Here is a tiny trained network, its code and every weight. The questions are about switching its units off for an input and a class, where a switched-off unit gives its printed mean instead of its output.

import numpy as np


def w(rows, s, z=0):
    codes = np.array(rows[::2]) - 128.0
    scale = np.full(codes.shape[1], s)
    scale[-1] = z or s
    return codes * scale


def f(y):
    return np.maximum(y, 0)


def log_softmax(a):
    a = a - a.max(-1, keepdims=True)
    return a - np.log(np.exp(a).sum(-1, keepdims=True))


def net(x, mask):
    res = np.array(x, float).reshape(1, 6) / 4 @ E
    y = f(res @ A[0][:, :-1].T + A[0][:, -1])
    res = res + np.where(mask, y, B[0][:, -1]) @ B[0][:, :-1]
    return log_softmax(res[-1] @ U[:, :-1].T + U[:, -1])


A, B = {}, {}
E = w([
[174,191,207,194,186,191,209,210,138,84],'x0',
[207,2,80,210,167,56,73,211,139,92],'x1',
[104,202,44,135,35,98,192,230,72,6],'x2',
[132,155,108,122,137,111,126,149,139,150],'x3',
[105,157,116,135,120,119,95,181,122,179],'x4',
[151,129,118,115,110,130,143,142,135,143],'x5',
],0.0082)
A[0] = w([
[204,102,205,138,213,168,120,66,167,254,19],'n1',
[163,64,134,176,162,87,129,189,189,109,34],'n2',
[198,59,100,218,136,104,65,165,105,92,67],'n3',
[147,180,54,160,70,136,198,147,36,62,3],'n4',
[128,80,104,115,82,65,106,81,130,104,233],'n5',
[165,156,238,219,186,186,199,222,176,98,13],'n6',
[37,167,212,85,92,176,187,105,149,142,25],'n7',
],0.0077,0.002)
B[0] = w([
[75,65,186,150,96,118,75,228,85,32,251],'n1',
[148,219,169,126,219,163,79,99,165,130,203],'n2',
[174,206,139,100,162,230,126,83,164,180,224],'n3',
[140,117,157,124,96,118,91,191,81,26,230],'n4',
[110,125,48,151,65,84,182,119,166,144,190],'n5',
[54,61,1,134,100,46,210,83,175,206,240],'n6',
[210,177,133,83,153,183,83,54,187,125,210],'n7',
],0.0091,0.011)
U = w([
[79,52,63,112,86,29,134,79,160,209,254],'0',
[230,252,223,100,185,253,104,113,170,143,51],'1',
[127,96,205,190,120,121,84,248,70,36,66],'2',
],0.0069,0.0053)

Each question gives the input, the list of numbers given to net, and the class t.
The units are the neurons (one row each of A and B). Each row of codes is followed by its name. A weight is (code - 128) times the scale printed after its matrix; where a second scale follows, it is the last column's (A, B and U).
mask holds one flag per neuron, in row order. A switched-off neuron (its flag False) gives its mean, the last column of its row in B, instead of its output. The means were averaged over made-up inputs and are rounded, as every weight is.
A unit's drop is (log p(t) with every unit on - log p(t) with that unit switched off) / (log p(t) with every unit on - log p(t) with every unit switched off).
The circuit of an input: a set's keep is (log p(t) with only the set's units on - log p(t) with every unit switched off) / (log p(t) with every unit on - log p(t) with every unit switched off). Starting from all 7 units, units are removed one at a time, each time the one whose removal leaves the highest keep (on an exact tie, the one counted first), for as long as the keep stays at least 0.8.
circuit, biggest first: the units of the circuit, biggest drop first
most important unit: the unit with the biggest drop
top k neurons: the k neurons with the biggest drops, biggest first
drop when u is switched off: that unit's drop, to one decimal
input [-1,2,1,7,-2,6], class 1: most important unit	n6
input [5,6,-1,-4,-8,1], class 1: top 2 neurons	n3, n2
input [-5,-6,-7,-8,1,8], class 2: top 2 neurons	n1, n6
input [-6,-7,4,-6,1,-7], class 1: top 3 neurons	n6, n7, n1
input [-4,-4,-5,0,1,8], class 2: top 3 neurons	n1, n6, n3
input [-4,5,-1,-4,0,7], class 1: circuit, biggest first	n6, n3
input [-6,-8,-4,-6,-5,-7], class 1: top 2 neurons	n7, n6
input [-4,-5,8,-3,6,4], class 2: top 2 neurons	n4, n6
input [4,-3,2,-3,-6,-3], class 0: top 4 neurons	n6, n3, n2, n1
input [7,-6,3,8,8,-5], class 0: top 3 neurons	n6, n3, n2
input [6,7,5,4,3,7], class 1: top 2 neurons	n3, n2
input [8,2,7,-4,2,7], class 0: top 2 neurons	n6, n1
input [-3,2,-7,1,5,6], class 2: top 2 neurons	n1, n6
input [7,1,-4,-6,-1,2], class 0: top neuron	n6
input [-5,-1,-6,-4,-3,-4], class 2: drop when n1 is switched off	0.9
input [4,-1,3,-6,-7,4], class 0: drop when n6 is switched off	0.7
input [5,-3,1,-5,2,3], class 0: drop when n6 is switched off	0.6
